Below is a small trained network, with its code and all its weights. Each question gives an input and a class and asks what happens when units are switched off, that is, made to give their printed mean instead of their output.

import numpy as np


def w(rows, s, z=0):
    codes = np.array(rows[::2]) - 128.0
    scale = np.full(codes.shape[1], s)
    scale[-1] = z or s
    return codes * scale


def norm(h):
    return h / np.sqrt((h * h).mean(-1, keepdims=True) + 1e-5)


def f(y):
    return np.maximum(y, 0)


def log_softmax(a):
    a = a - a.max(-1, keepdims=True)
    return a - np.log(np.exp(a).sum(-1, keepdims=True))


def net(x, mask):
    res = np.array(x, float).reshape(1, 4) / 4 @ E
    u = 0
    for l in range(3):
        y = f(norm(res) @ A[l][:, :-1].T + A[l][:, -1])
        res = res + np.where(mask[u : u + 5], y, B[l][:, -1]) @ B[l][:, :-1]
        u += 5
    return log_softmax(norm(res)[-1] @ U[:, :-1].T + U[:, -1])


A, B = {}, {}
E = w([
[126,123,132,128],'x0',
[246,171,123,89],'x1',
[108,63,255,79],'x2',
[131,123,106,62],'x3',
],0.005)
A[0] = w([
[163,44,182,120,124],'0.n0',
[202,101,132,129,1],'0.n1',
[122,101,83,79,29],'0.n2',
[121,136,176,210,20],'0.n3',
[176,157,178,245,42],'0.n4',
],0.011,0.0031)
B[0] = w([
[108,255,107,123,254],'0.n0',
[222,93,148,130,176],'0.n1',
[162,161,72,53,152],'0.n2',
[103,135,75,26,185],'0.n3',
[135,135,105,31,225],'0.n4',
],0.0093,0.0041)
A[1] = w([
[121,109,252,122,192],'1.n0',
[130,179,120,73,126],'1.n1',
[33,52,115,115,111],'1.n2',
[108,154,151,191,1],'1.n3',
[205,78,131,158,53],'1.n4',
],0.013,0.0067)
B[1] = w([
[191,239,85,154,178],'1.n0',
[2,90,152,87,255],'1.n1',
[231,137,170,51,189],'1.n2',
[196,190,163,54,128],'1.n3',
[95,139,190,138,138],'1.n4',
],0.0097,0.0079)
A[2] = w([
[206,90,128,126,144],'2.n0',
[90,132,28,141,123],'2.n1',
[97,218,178,105,209],'2.n2',
[144,93,189,245,49],'2.n3',
[121,121,139,212,2],'2.n4',
],0.011,0.0069)
B[2] = w([
[253,169,114,113,142],'2.n0',
[127,164,205,135,165],'2.n1',
[151,78,133,166,245],'2.n2',
[118,152,188,85,128],'2.n3',
[119,148,139,65,128],'2.n4',
],0.012,0.013)
U = w([
[97,235,187,180,182],'0',
[121,64,206,78,200],'1',
[248,88,107,89,156],'2',
[76,75,89,1,129],'3',
[87,10,128,198,45],'4',
[98,22,22,225,2],'5',
],0.0096,0.0069)

Each question gives the input, the list of numbers given to net, and the class t.
The units are the neurons (one row each of A and B). Each row of codes is followed by its name. A weight is (code - 128) times the scale printed after its matrix; where a second scale follows, it is the last column's (A, B and U).
mask holds one flag per neuron, layer by layer. A switched-off neuron (its flag False) gives its mean, the last column of its row in B, instead of its output. The means were averaged over made-up inputs and are rounded, as every weight is.
A unit's drop is (log p(t) with every unit on - log p(t) with that unit switched off) / (log p(t) with every unit on - log p(t) with every unit switched off).
The circuit of an input: a set's keep is (log p(t) with only the set's units on - log p(t) with every unit switched off) / (log p(t) with every unit on - log p(t) with every unit switched off). Starting from the 12 units with the biggest drops (on a tie, the unit counted first), units are removed one at a time, each time the one whose removal leaves the highest keep (on an exact tie, the one counted first), for as long as the keep stays at least 0.8.
units of the circuit, in order: the units of the circuit, biggest drop first
k most important neurons: the k neurons with the biggest drops, biggest first
top k neurons in layer l: the k neurons of layer l with the biggest drops, biggest first
input [-7,-5,-8,6], class 0: units of the circuit, in order -> [2.n1]
input [-8,-1,-4,-3], class 1: units of the circuit, in order -> [2.n1, 0.n0]
input [-3,-1,8,2], class 0: 2 most important neurons -> [1.n0, 0.n0]
input [5,-8,6,-8], class 2: 2 most important neurons -> [1.n2, 1.n0]
input [4,-3,0,-6], class 3: 2 most important neurons -> [0.n3, 0.n4]
input [-3,-6,-7,5], class 0: top 2 neurons in layer 0 -> [0.n4, 0.n3]
input [-1,-7,-1,6], class 2: top 2 neurons in layer 0 -> [0.n0, 0.n4]
input [-5,7,8,0], class 0: units of the circuit, in order -> [1.n0, 0.n0]
input [-3,5,-4,8], class 3: 3 most important neurons -> [1.n2, 1.n0, 2.n2]
input [-1,-7,6,-1], class 2: units of the circuit, in order -> [1.n2, 1.n0]
input [7,-8,0,-4], class 2: units of the circuit, in order -> [1.n2, 1.n1]
input [7,1,-3,-1], class 1: units of the circuit, in order -> [2.n1, 0.n0, 1.n2]
input [-5,5,1,-8], class 3: units of the circuit, in order -> [0.n4, 1.n1]
input [-6,2,-3,2], class 1: 3 most important neurons -> [1.n0, 2.n1, 0.n0]
input [7,-3,-5,-3], class 1: units of the circuit, in order -> [0.n0, 2.n1]
input [3,3,1,0], class 4: units of the circuit, in order -> [1.n2, 2.n2, 0.n4]
input [2,1,-5,2], class 0: most important neuron -> [2.n1]
input [-7,4,-7,7], class 0: 4 most important neurons -> [2.n1, 1.n2, 0.n4, 0.n3]
input [0,-8,-4,5], class 2: 3 most important neurons -> [1.n2, 0.n0, 1.n1]
input [7,-5,0,-8], class 3: units of the circuit, in order -> [0.n3]
input [-3,6,-8,3], class 0: units of the circuit, in order -> [1.n2, 2.n1, 0.n4]
input [-4,4,6,-7], class 3: top 3 neurons in layer 0 -> [0.n4, 0.n3, 0.n0]
input [3,-8,6,4], class 2: 2 most important neurons -> [1.n2, 1.n0]
input [-3,-8,5,8], class 2: 3 most important neurons -> [1.n2, 1.n0, 0.n4]
